Each row has a name. Each piece below is followed by the name of the row it came from, unless a question asks for something else. Each question is about the rows just above it.

D: [136 124  81 132 118 164 135 110 146  90  84 135 111 122  76 125 146 135
 118 140 140 136 150 107 124 150 150 163 132 116 108 153 153 139 102 133
 163 165 120 109 150 162 105 101  98 175 119 119 167 140 188 112 119]
B: [151  84 125 119 102 132 153 121 167 124 153 118 163 140 150 116 110 133
 112 135 107 109 105  98 119 150 146 119 150 165 136 108 135  81  76 139
 101 136 140 188 140 111 124 122 132 175 162 135 164 146  90 163 118]
K: [137 128  76 126 121 174 138  98 149  90  92 136 120 135  66 122 139 147
 104 134 150 130 147 117 128 144 148 157 133 112 118 150 160 138  89 137
 156 180 120  88 165 166 111 104 119 176 137 181  80 175 203 114 122]
E: [119 124 136 162  90 107 140 153 132 116 132 118 108 151 136 135 188 112
 140 125 150 101  81  76 167 163 150 133  98 146 146 165 139 119 118 102
 124 164  84 110 111 150 175 120 163 135 119 105 109 140 135 122 153]
[163 150 150 124 107 150 136 140 140 118 135] is which row, read backwards? | D
Which row holds this, read backwards? [146 150 119  98 105] | B
Which row holds this, read backwards? [136 165 150 119 146 150] | B
[ 76  81  84  90  98 101 102 105 107 108 109 110 111 112 116 118 118 119
 119 119 120 122 124 124 125 132 132 133 135 135 135 136 136 139 140 140
 140 146 146 150 150 150 150 153 153 162 163 163 164 165 167 175 188] is which row reordered? | D
Which row holds this, read backwards? [146 164 135 162 175 132] | B
Which row holds these entries in another order? [ 84 140 150 167  76 150 162 124 140 101 111 175 118 163 120 163 165 132
 107 135 119 102 133 135 151 109 125  98 135  81 140 118 139 188 105 124
 150  90 108 146 136 146 136 122 112 119 164 132 119 110 153 153 116] | E

U: [156 132 128 126 113 178  84 137 149 172 179]
T: [121 125 168 156 113 183 117 108 156  86  95]
A: [153 122  76 211 143 110  74 156 111  92 125]
M: [119 140 165 146 125 158 123 116 146 101 105]
H: [140 140 165 146 125 158 123 116 146 101 105]
R: [105 103 144 175 143 180 152 109 143 126 114]
P: [180  60 104  70 201 146 100 108 144 116  90]
N: [179 122  87 146  63 132 152 135 136 189  45]
X: [154 122  77 215 143 110  73 156 112  92 126]
W: [156 132 130 126 113 178  84 137 149 172 179]
S: [141 119 116 159 130 119 107 124 111 111 135]
Put [ 84 113 126 128 132 137 149 156 172 178 179] back in order: which row is it? | U
[ 63 146  87] is which row, read backwards? | N

Z: [147 160 125 115 135 160 107 112 136 119 129 111 109 115 110 124 111 152
 117  82 113 131 106 124 102 149 142  95 102 131 152  77]
Y: [137 145 143 104 123 142 104 107 122 121 118 123 125 115 110 122 127  98
 107 156 122 143 132 123 158  96 134 149 116 136 116 105]
Q: [ 83 159  70  78 138  75  91 100  60 111 158  69 152  84 144 115 174  69
 104  90  62  81 128 102 156  63 116 210  55  89  66  70]
J: [121 114 117 129 105 136 117 119  92 102 104 106 100 103 103 107 106 100
 110  98 107 111 128 107 115 117 114 121 107 127 101 112]
C: [107 123 116 125 137 123 134 143 115 132 156 104 142 107 149 122 143 121
 127 116  98 110 145 122 123 122 118 158  97 136 104 105]
G: [ 86 169 176 130  78  94  49  92 132 151 107 187 161 134 142 197 164 158
 179 161 175 202  88 194 125 113 129  82 131  91 175  93]
L: [117  77 131 147 124 152 152 160 131 129 135 109 107 110 125 102  95 136
 119 115 106 111 142 114  82 149 112 102 115 160 111 124]
V: [ 91  85  87  94 160 105 101 119  89 160 167  81 105 116 108  81 110 102
  77 124  73  97  92 107  80  85 160 110  92 117  84 122]
Which row holds these entries in another order? [114 160 149 129 136 119 131 102 147 111 112 152 125 102 117 160 131 124
 106 111 135 115 109  82 142 115  77 124 110  95 107 152] | L
Which row holds [107 104] read backwards? | Y
Put [122 107 156 134 118 137 104 123 143 132 121 115 149 123 143 136  98 142
  97 116 104 107 116 127 145 125 123 158 110 105 122 122] back in order: which row is it? | C
Put [136 116 105 137 145 143 104 123 142 104 107 122 121 118 123 125 115 110
 122 127  98 107 156 122 143 132 123 158  96 134 149 116] back in order: which row is it? | Y

